Here is a tiny trained network, its code and every weight. The questions are about switching its units off for an input and a target symbol, where a switched-off unit gives its printed mean instead of its output.

import numpy as np


def w(rows, s, z=0):
    codes = np.array(rows[::2]) - 128.0
    scale = np.full(codes.shape[1], s)
    scale[-1] = z or s
    return codes * scale


def f(y):
    return y / 2 * (1 + np.tanh(0.7978845608 * (y + 0.044715 * y**3)))


def softmax(a):
    e = np.exp(a - a.max(-1, keepdims=True))
    return e / e.sum(-1, keepdims=True)


def log_softmax(a):
    a = a - a.max(-1, keepdims=True)
    return a - np.log(np.exp(a).sum(-1, keepdims=True))


def net(x, mask):
    ids = ['αεζθλπσφω'.index(c) for c in x.split()]
    T = len(ids)
    res = E[ids] + P[:T]
    u = 0
    for l in range(3):
        r = res
        for j in range(2):
            rows = slice(3 * j, 3 * j + 3)
            q, k, v = (r @ M[l][rows].T for M in (Q, K, V))
            z = softmax(np.where(np.tri(T) > 0, q @ k.T / 3**0.5, -1e9)) @ v
            o = O[l][rows]
            res = res + np.where(mask[u + j], z, o[:, -1]) @ o[:, :-1]
        u += 2
        y = f(res @ A[l][:, :-1].T + A[l][:, -1])
        res = res + np.where(mask[u : u + 4], y, B[l][:, -1]) @ B[l][:, :-1]
        u += 4
    return log_softmax(res[-1] @ U[:, :-1].T + U[:, -1])


Q, K, V, O, A, B = {}, {}, {}, {}, {}, {}
E = w([
[65,99,184,93],'α',
[101,125,109,128],'ε',
[193,102,157,107],'ζ',
[199,134,246,100],'θ',
[103,101,101,126],'λ',
[210,216,189,153],'π',
[43,163,45,174],'σ',
[208,146,85,171],'φ',
[145,171,51,195],'ω',
],0.012)
P = w([
[109,117,98,114],'0',
[103,183,112,81],'1',
[144,5,128,194],'2',
[142,211,74,45],'3',
[173,126,175,254],'4',
[127,187,38,5],'5',
],0.0083)
Q[0] = w([
[170,142,112,91],'0.h1',
[114,94,166,214],'0.h1',
[136,59,106,158],'0.h1',
[201,93,80,198],'0.h2',
[179,113,107,125],'0.h2',
[153,123,169,1],'0.h2',
],0.0099)
K[0] = w([
[109,139,98,88],'0.h1',
[156,142,82,255],'0.h1',
[167,144,85,124],'0.h1',
[98,80,79,208],'0.h2',
[173,123,126,148],'0.h2',
[82,162,192,66],'0.h2',
],0.0094)
V[0] = w([
[135,102,81,174],'0.h1',
[152,161,134,114],'0.h1',
[144,48,118,19],'0.h1',
[225,24,136,198],'0.h2',
[194,201,131,2],'0.h2',
[196,123,128,157],'0.h2',
],0.0057)
O[0] = w([
[131,37,220,87,246],'0.h1',
[74,169,195,151,163],'0.h1',
[82,249,103,3,2],'0.h1',
[141,59,59,96,195],'0.h2',
[72,191,167,50,66],'0.h2',
[37,93,83,180,234],'0.h2',
],0.0046,0.0004)
A[0] = w([
[138,96,125,195,138],'0.n1',
[179,155,152,182,198],'0.n2',
[155,184,9,130,255],'0.n3',
[175,169,136,143,161],'0.n4',
],0.011,0.0035)
B[0] = w([
[77,93,175,165,176],'0.n1',
[176,87,105,148,180],'0.n2',
[109,213,1,149,255],'0.n3',
[188,93,102,99,161],'0.n4',
],0.0095,0.0075)
Q[1] = w([
[74,175,100,15],'1.h1',
[57,82,152,254],'1.h1',
[114,130,178,77],'1.h1',
[119,122,134,213],'1.h2',
[138,2,230,89],'1.h2',
[49,85,97,96],'1.h2',
],0.0044)
K[1] = w([
[54,125,144,3],'1.h1',
[137,70,100,186],'1.h1',
[175,26,105,64],'1.h1',
[63,91,93,31],'1.h2',
[129,50,146,214],'1.h2',
[148,143,171,158],'1.h2',
],0.0038)
V[1] = w([
[98,156,83,168],'1.h1',
[56,210,99,51],'1.h1',
[153,167,211,190],'1.h1',
[113,169,178,186],'1.h2',
[120,2,178,135],'1.h2',
[168,206,78,75],'1.h2',
],0.0066)
O[1] = w([
[77,94,130,91,185],'1.h1',
[175,136,145,107,157],'1.h1',
[96,121,197,209,88],'1.h1',
[167,80,159,242,106],'1.h2',
[145,253,124,200,2],'1.h2',
[86,67,121,121,220],'1.h2',
],0.0061,0.009)
A[1] = w([
[226,117,221,139,2],'1.n1',
[117,253,75,152,123],'1.n2',
[46,170,87,73,250],'1.n3',
[209,109,68,56,217],'1.n4',
],0.0063,0.0036)
B[1] = w([
[22,105,123,141,135],'1.n1',
[84,254,61,234,152],'1.n2',
[46,123,180,75,255],'1.n3',
[195,144,146,133,255],'1.n4',
],0.006,0.0089)
Q[2] = w([
[62,69,110,102],'2.h1',
[168,176,77,83],'2.h1',
[116,255,81,183],'2.h1',
[127,99,179,112],'2.h2',
[116,89,110,169],'2.h2',
[173,99,129,148],'2.h2',
],0.0087)
K[2] = w([
[171,159,79,148],'2.h1',
[108,213,143,78],'2.h1',
[138,160,255,129],'2.h1',
[90,85,145,159],'2.h2',
[113,142,90,165],'2.h2',
[115,123,169,179],'2.h2',
],0.0098)
V[2] = w([
[209,142,254,83],'2.h1',
[16,173,168,126],'2.h1',
[137,129,33,181],'2.h1',
[133,163,141,32],'2.h2',
[229,166,89,62],'2.h2',
[219,148,163,208],'2.h2',
],0.0097)
O[2] = w([
[78,135,240,134,6],'2.h1',
[149,115,112,248,126],'2.h1',
[191,97,17,58,181],'2.h1',
[175,190,161,110,163],'2.h2',
[109,161,172,99,156],'2.h2',
[63,106,84,93,19],'2.h2',
],0.011,0.014)
A[2] = w([
[42,199,84,10,122],'2.n1',
[206,85,104,79,2],'2.n2',
[136,98,71,235,95],'2.n3',
[26,100,254,150,55],'2.n4',
],0.0086,0.0089)
B[2] = w([
[73,111,213,81,204],'2.n1',
[50,159,96,201,248],'2.n2',
[137,181,249,140,214],'2.n3',
[77,156,38,90,156],'2.n4',
],0.011,0.017)
U = w([
[120,206,232,209,73],'α',
[225,107,167,95,255],'ε',
[132,139,224,97,108],'ζ',
[45,170,199,154,47],'θ',
[218,173,166,80,126],'λ',
[59,2,224,94,232],'π',
[129,163,115,187,36],'σ',
[76,99,147,66,135],'φ',
[101,42,76,77,108],'ω',
],0.0078,0.0084)

Each question gives the input, a string of symbols that net reads in full, and the target symbol t.
The units are the heads (3 rows each of Q, K, V and O) and the neurons (one row each of A and B). Each row of codes is followed by its name. A weight is (code - 128) times the scale printed after its matrix; where a second scale follows, it is the last column's (O, A, B and U).
mask holds one flag per unit, layer by layer, with each layer's heads first. A switched-off unit (its flag False) gives its mean, the last column of its rows in O or B, instead of its output. The means were averaged over made-up inputs and are rounded, as every weight is.
A unit's drop is (log p(t) with every unit on - log p(t) with that unit switched off) / (log p(t) with every unit on - log p(t) with every unit switched off).
The circuit of an input: a set's keep is (log p(t) with only the set's units on - log p(t) with every unit switched off) / (log p(t) with every unit on - log p(t) with every unit switched off). Starting from the 12 units with the biggest drops (on a tie, the unit counted first), units are removed one at a time, each time the one whose removal leaves the highest keep (on an exact tie, the one counted first), for as long as the keep stays at least 0.8.
circuit, biggest first: the units of the circuit, biggest drop first
k most important neurons: the k neurons with the biggest drops, biggest first
top k neurons in layer l: the k neurons of layer l with the biggest drops, biggest first
input ε ω α, target σ: 3 most important neurons -> 2.n2, 0.n3, 1.n3
input π θ λ ω π, target σ: 3 most important neurons -> 0.n4, 2.n3, 1.n2
input σ λ α θ σ λ, target θ: circuit, biggest first -> 2.h1, 0.n3, 0.h1
input ε π ω ε σ, target σ: 3 most important neurons -> 2.n3, 0.n1, 2.n2
input θ θ λ α φ, target ω: 3 most important neurons -> 0.n1, 0.n2, 1.n2
input λ σ φ, target ω: circuit, biggest first -> 0.h2, 2.h1
input π ε λ θ λ σ, target θ: 4 most important neurons -> 1.n2, 2.n4, 0.n3, 0.n4
input θ σ π, target α: 4 most important neurons -> 2.n3, 0.n3, 1.n2, 0.n4
input ζ ω ε ε σ, target α: 2 most important neurons -> 2.n3, 1.n3
input π π λ σ π ζ, target σ: 4 most important neurons -> 0.n3, 2.n2, 1.n3, 1.n2
input λ φ φ ω ε, target σ: circuit, biggest first -> 0.n3, 2.n2, 2.h1, 2.n3
input σ φ π, target ω: top 3 neurons in layer 1 -> 1.n3, 1.n1, 1.n2
input φ λ φ λ π α, target λ: 2 most important neurons -> 0.n1, 2.n2
input λ π σ ω, target π: top neuron in layer 1 -> 1.n3
input φ ε ε π θ α, target π: top neuron in layer 2 -> 2.n1
input φ ε λ, target ω: circuit, biggest first -> 2.h1, 2.n3
input λ α θ φ, target α: circuit, biggest first -> 2.h1, 0.n3
input λ λ α λ ε α, target λ: circuit, biggest first -> 2.h2, 0.h1, 1.h1
input φ θ λ α, target θ: 3 most important neurons -> 0.n3, 2.n4, 1.n2
input φ α α, target ω: 2 most important neurons -> 2.n3, 0.n3
input α α λ θ, target α: circuit, biggest first -> 2.h1
input θ φ ε φ ω λ, target φ: 2 most important neurons -> 2.n1, 0.n3
input α σ λ α, target σ: circuit, biggest first -> 2.h1, 0.n3, 2.n2
input α λ π π λ λ, target π: top 2 neurons in layer 0 -> 0.n4, 0.n2
input θ ε λ ζ σ φ, target ζ: top 2 neurons in layer 0 -> 0.n3, 0.n1
input λ σ ε ζ, target σ: 2 most important neurons -> 2.n2, 0.n3
input θ α α λ, target α: 2 most important neurons -> 0.n3, 1.n4
input σ α ε, target α: top neuron in layer 2 -> 2.n3
input α θ θ ζ, target θ: circuit, biggest first -> 0.n3, 2.h1, 2.n4, 1.h2
input ω θ ω, target σ: 3 most important neurons -> 2.n3, 2.n2, 0.n1
